Here is a tiny trained network, its code and every weight. The questions are about switching its units off for an input and a class, where a switched-off unit gives its printed mean instead of its output.

import numpy as np


def w(rows, s, z=0):
    codes = np.array(rows[::2]) - 128.0
    scale = np.full(codes.shape[1], s)
    scale[-1] = z or s
    return codes * scale


def norm(h):
    return h / np.sqrt((h * h).mean(-1, keepdims=True) + 1e-5)


def f(y):
    return y / 2 * (1 + np.tanh(0.7978845608 * (y + 0.044715 * y**3)))


def log_softmax(a):
    a = a - a.max(-1, keepdims=True)
    return a - np.log(np.exp(a).sum(-1, keepdims=True))


def net(x, mask):
    res = np.array(x, float).reshape(1, 3) / 4 @ E
    u = 0
    for l in range(2):
        y = f(norm(res) @ A[l][:, :-1].T + A[l][:, -1])
        res = res + np.where(mask[u : u + 16], y, B[l][:, -1]) @ B[l][:, :-1]
        u += 16
    return log_softmax(norm(res)[-1] @ U[:, :-1].T + U[:, -1])


A, B = {}, {}
E = w([
[153,174,207,99,119,24,85],'x0',
[135,168,91,103,254,122,122],'x1',
[97,92,111,164,165,142,224],'x2',
],0.003)
A[0] = w([
[125,187,141,158,202,66,197,33],'0.n0',
[148,169,74,118,110,126,106,116],'0.n1',
[54,115,66,211,94,161,154,180],'0.n2',
[154,79,136,147,93,106,93,139],'0.n3',
[133,98,124,212,80,184,118,142],'0.n4',
[72,95,221,148,57,48,150,111],'0.n5',
[129,136,146,154,84,134,88,200],'0.n6',
[135,85,153,209,144,72,225,219],'0.n7',
[26,58,128,143,57,219,115,188],'0.n8',
[183,101,91,85,134,164,94,50],'0.n9',
[204,167,177,70,60,120,1,92],'0.n10',
[161,115,212,85,182,92,163,38],'0.n11',
[112,127,120,141,62,187,134,161],'0.n12',
[164,127,160,149,175,23,85,216],'0.n13',
[185,98,150,159,88,52,194,135],'0.n14',
[119,47,199,181,24,177,106,4],'0.n15',
],0.0046,0.0015)
B[0] = w([
[50,180,73,129,141,100,86,155],'0.n0',
[120,170,132,71,79,170,115,136],'0.n1',
[157,143,84,130,81,63,114,202],'0.n2',
[193,98,107,126,139,164,66,148],'0.n3',
[164,133,96,103,112,74,81,178],'0.n4',
[142,2,196,193,146,220,172,197],'0.n5',
[234,146,33,86,152,159,134,165],'0.n6',
[95,68,174,183,120,159,205,187],'0.n7',
[173,203,108,120,70,62,78,232],'0.n8',
[130,133,169,50,123,158,85,132],'0.n9',
[147,121,16,170,75,89,158,254],'0.n10',
[60,236,119,107,156,90,113,143],'0.n11',
[168,133,92,101,139,62,63,174],'0.n12',
[78,183,97,106,97,110,166,204],'0.n13',
[111,23,220,146,163,186,165,158],'0.n14',
[217,133,100,83,115,192,80,200],'0.n15',
],0.0038,0.0039)
A[1] = w([
[167,161,106,138,139,71,132,179],'1.n0',
[121,53,114,153,151,253,164,210],'1.n1',
[119,139,226,106,97,69,166,244],'1.n2',
[138,84,102,117,72,129,133,32],'1.n3',
[132,75,143,175,27,63,172,214],'1.n4',
[139,154,23,89,120,147,79,226],'1.n5',
[144,77,15,62,198,201,124,152],'1.n6',
[221,119,90,172,22,148,111,227],'1.n7',
[102,167,51,161,153,114,127,92],'1.n8',
[120,92,75,139,176,114,210,87],'1.n9',
[171,56,90,237,203,134,168,100],'1.n10',
[127,228,23,117,70,113,61,249],'1.n11',
[125,124,117,42,203,52,101,130],'1.n12',
[188,98,74,136,4,147,139,215],'1.n13',
[177,184,95,66,137,195,84,141],'1.n14',
[107,67,58,203,154,75,172,242],'1.n15',
],0.0046,0.0015)
B[1] = w([
[154,137,66,54,136,100,83,160],'1.n0',
[210,139,144,113,109,114,82,152],'1.n1',
[151,106,63,130,147,242,111,139],'1.n2',
[49,174,149,111,180,93,130,143],'1.n3',
[50,98,157,171,175,185,182,192],'1.n4',
[156,72,195,162,108,168,125,211],'1.n5',
[104,84,212,156,92,154,119,164],'1.n6',
[42,188,84,97,160,97,139,246],'1.n7',
[178,111,128,128,72,101,120,155],'1.n8',
[181,142,117,94,123,57,101,143],'1.n9',
[138,212,46,73,110,121,48,151],'1.n10',
[178,72,170,134,148,181,93,254],'1.n11',
[108,119,77,139,46,127,136,143],'1.n12',
[56,190,141,126,203,70,160,239],'1.n13',
[174,88,197,143,105,171,255,166],'1.n14',
[177,143,167,77,82,134,70,178],'1.n15',
],0.0045,0.0063)
U = w([
[214,192,37,80,90,103,70,150],'0',
[3,225,25,175,180,61,208,219],'1',
[144,45,200,225,139,251,214,11],'2',
],0.0052,0.0011)

Each question gives the input, the list of numbers given to net, and the class t.
The units are the neurons (one row each of A and B). Each row of codes is followed by its name. A weight is (code - 128) times the scale printed after its matrix; where a second scale follows, it is the last column's (A, B and U).
mask holds one flag per neuron, layer by layer. A switched-off neuron (its flag False) gives its mean, the last column of its row in B, instead of its output. The means were averaged over made-up inputs and are rounded, as every weight is.
A unit's drop is (log p(t) with every unit on - log p(t) with that unit switched off) / (log p(t) with every unit on - log p(t) with every unit switched off).
The circuit of an input: a set's keep is (log p(t) with only the set's units on - log p(t) with every unit switched off) / (log p(t) with every unit on - log p(t) with every unit switched off). Starting from the 12 units with the biggest drops (on a tie, the unit counted first), units are removed one at a time, each time the one whose removal leaves the highest keep (on an exact tie, the one counted first), for as long as the keep stays at least 0.8.
circuit, biggest first: the units of the circuit, biggest drop first
unit that matters most: the unit with the biggest drop
k most important neurons: the k neurons with the biggest drops, biggest first
top k neurons in layer l: the k neurons of layer l with the biggest drops, biggest first
drop of u: that unit's drop, to one decimal
input [0,4,3], class 0: circuit, biggest first : [1.n15]
input [-1,4,3], class 0: 3 most important neurons : [1.n13 1.n7 1.n15]
input [0,-8,7], class 1: circuit, biggest first : [1.n7 1.n13]
input [1,-8,-8], class 1: top 4 neurons in layer 1 : [1.n7 1.n13 1.n15 1.n3]
input [4,-1,0], class 1: 2 most important neurons : [0.n10 1.n4]
input [0,1,6], class 0: top 2 neurons in layer 1 : [1.n15 1.n10]
input [2,0,1], class 2: 4 most important neurons : [1.n7 0.n5 1.n13 0.n14]
input [3,-8,-5], class 1: 3 most important neurons : [1.n7 1.n13 0.n10]
input [-4,0,0], class 0: 2 most important neurons : [0.n5 0.n8]
input [-3,-5,-1], class 0: top 2 neurons in layer 0 : [0.n15 0.n8]
input [8,-6,3], class 2: 2 most important neurons : [0.n5 0.n14]
input [5,-8,-1], class 1: top 2 neurons in layer 0 : [0.n10 0.n6]
input [5,-1,8], class 2: 2 most important neurons : [1.n7 1.n13]
input [-8,-6,-5], class 0: unit that matters most : 0.n8
input [-1,5,0], class 2: top 3 neurons in layer 1 : [1.n7 1.n13 1.n10]
input [-6,6,2], class 0: drop of 0.n15 : 0.2
input [8,-2,6], class 2: drop of 1.n13 : 0.1
input [-5,-5,5], class 1: drop of 0.n4 : 0.0
input [-2,3,6], class 0: drop of 1.n13 : 0.1
input [7,-4,-1], class 1: unit that matters most : 0.n10
